After every row comes roughly how far along a hidden order it lies, from 0 to 9.
[-51   4 -40   7   3  -8 -23  43  -2  21  31  -9 -10  18  28  22  -7 -22
  -6 -32  23  18 -22 -15 -67   4   1 -79   8   3 -11 -15  36 -16  14 -13
 -32  -1  31   4  26  12  25 -21 -15  19  -6 -15 -38 -31  39  26 -23  -5
   9   5  17  13]	6
[ -18   44  -89   41    7  -19  -63   29   -8   21   44  -25   -7   32
   25   22  -17  -30   -5  -17  -25   17  -25  -20  -23  -28   -8 -127
    3    2   -7  -25   32  -24   15  -14  -31    5   33  -17   56    4
   24   -5  -68    9   -7  -39  -20   -2   48   30  -24    5    2   -7
   68   10]	5
[-25  18  -6   0  25   5 -10  27 -19  46  40  -1  -3   3  -8   2  18 -19
 -36 -19  15 -14 -24 -17 -34  17  14 -13  26  -6  33 -13  -4  17  23 -27
  31 -30  27  -7  27 -29   8 -13 -31  11  12  43 -35 -12  41  34 -33  18
  -6  23 -13 -18]	3
[ -26    3  -58   54   -5   -3  -41   10   -5   10   37  -12  -14   24
   32   24  -30  -24    4  -18   19   39  -48  -24  -74  -14  -14 -108
   17   -2  -23  -34   57  -33   -6   18  -21   10   34    3   55   23
   26   -9  -56   13   -6  -42  -41   -5   55    6  -15  -13   -5    2
   34   12]	9
[ 39 -39 -50  75   6 -19  -1 -55 -17  26  63  14 -16  44  17  -6 -25  -7
   4  16  -8  -6  -6   1 -25 -10  -6 -37  29 -11   1 -37  12   8   3  -1
   8   1  58 -11  34 -35   6  25 -56   0  19 -17   6  14  26  17  -4   1
   6  21  -8   9]	5
[-32  46 -39  15   9  -5 -34  20 -12  15  47  -5  -2   8  18  13 -15 -28
  -4 -16 -23   7   3 -32 -21 -17   9 -52   0  -4 -15   4  19 -17  -5 -19
 -23   0  32  -4  31 -26  19 -19 -32 -10 -12 -23  -2  -4  31  21 -33  20
  -3  -5  46   6]	4
[-16 -61 -74  70  11 -17  12  11  -6  32  30  -7 -17  34  50   7 -19 -15
   0 -13  22  -1 -15  -5 -72  10  -8 -77  25  -2  -9 -59  19 -11   2  -5
   2  -1  54  -6  42   1  12  -7 -35  27   0 -29 -30  -7  43  26  -6 -24
  25  25  10  15]	6
[ 40  12 -20  36  -5 -23 -49 -52 -13  -1  56  25 -12  30 -17   3  -8 -10
  16   7 -36  12   0   5  15 -44  -1 -67  -2 -13   0   5  24  26  27  -3
 -41  17  35 -18  25 -20   1  43 -47 -46  22 -18  39   9 -15   6   3  17
 -24  -4  30  21]	5
[ -6  61   8 -51  25   4  -5  13  -4  29  -2 -18   8  17   5  -5  39  -5
  -1 -15 -53 -11  38 -15  82   0  24 -10 -36 -13  20  50 -38  37  36 -40
 -17 -16  -3 -41   5 -19  -3 -16 -28 -22   2  18  43   1  -8  29  10  20
  -1 -12  39   3]	0
[-10  29 -40   9  12  15 -42  -5 -14  18  77  -6 -18  28  -7  19  10 -31
  -4 -24  -5  30 -79 -25 -72  -6  -2 -76  19   5  12 -18  53  -4  22  -1
 -18 -16  45  -8  26   8  20  -6 -65   7  22  28 -46 -12  44  29 -35  16
 -13  13  12   0]	7
[-32  72 -12 -16  13   8 -47  14 -13  27  41  -2   8  -6   2  -1  15 -37
 -19 -16 -31   0  -4 -45  -5 -16  27 -19 -14  -6   5  31  -2   2  20 -41
 -18 -15  20 -20  29 -29  17 -26 -29 -23  -3  11   4   1  38  45 -36  40
 -20  -1  42  -7]	2
[  2  25   7 -15   7  -3 -11  18  -4  12 -19 -15   6  12 -25  -2  14   9
  -5  -3   1 -11  20  20  61  -5  -1 -11 -10 -15  20  19 -18  30  28 -10
   7  -4 -14  -9  -4   0 -13   8  -3 -13  11   4  26  -7 -29 -10   1   2
  10 -12  25  -7]	2
[-51 -29 -21  14 -18  -6 -29  22   6  13 -21   1 -21 -11  -9  16  -9   3
 -16 -28  90  15 -39  27 -77  -1 -22 -51  15   7  -4 -30  61 -26  23  25
  -3   7 -12  30  -7  48   9  17  42  27   8   0 -67 -46 -10  -9   1 -26
  20   2  15  -2]	9
[-36 -20 -15  10   7  -3 -18  25  -4  35  10  -4 -12  10 -18  10  11 -17
 -16 -35  61   2 -35  25 -61   3 -13 -58  18   1  22 -23  41   6  43  -2
  -2  -9   6   1   4  16   5  18  -3  21  21  35 -52 -42   5   9   0 -13
  13  13   9  -5]	6
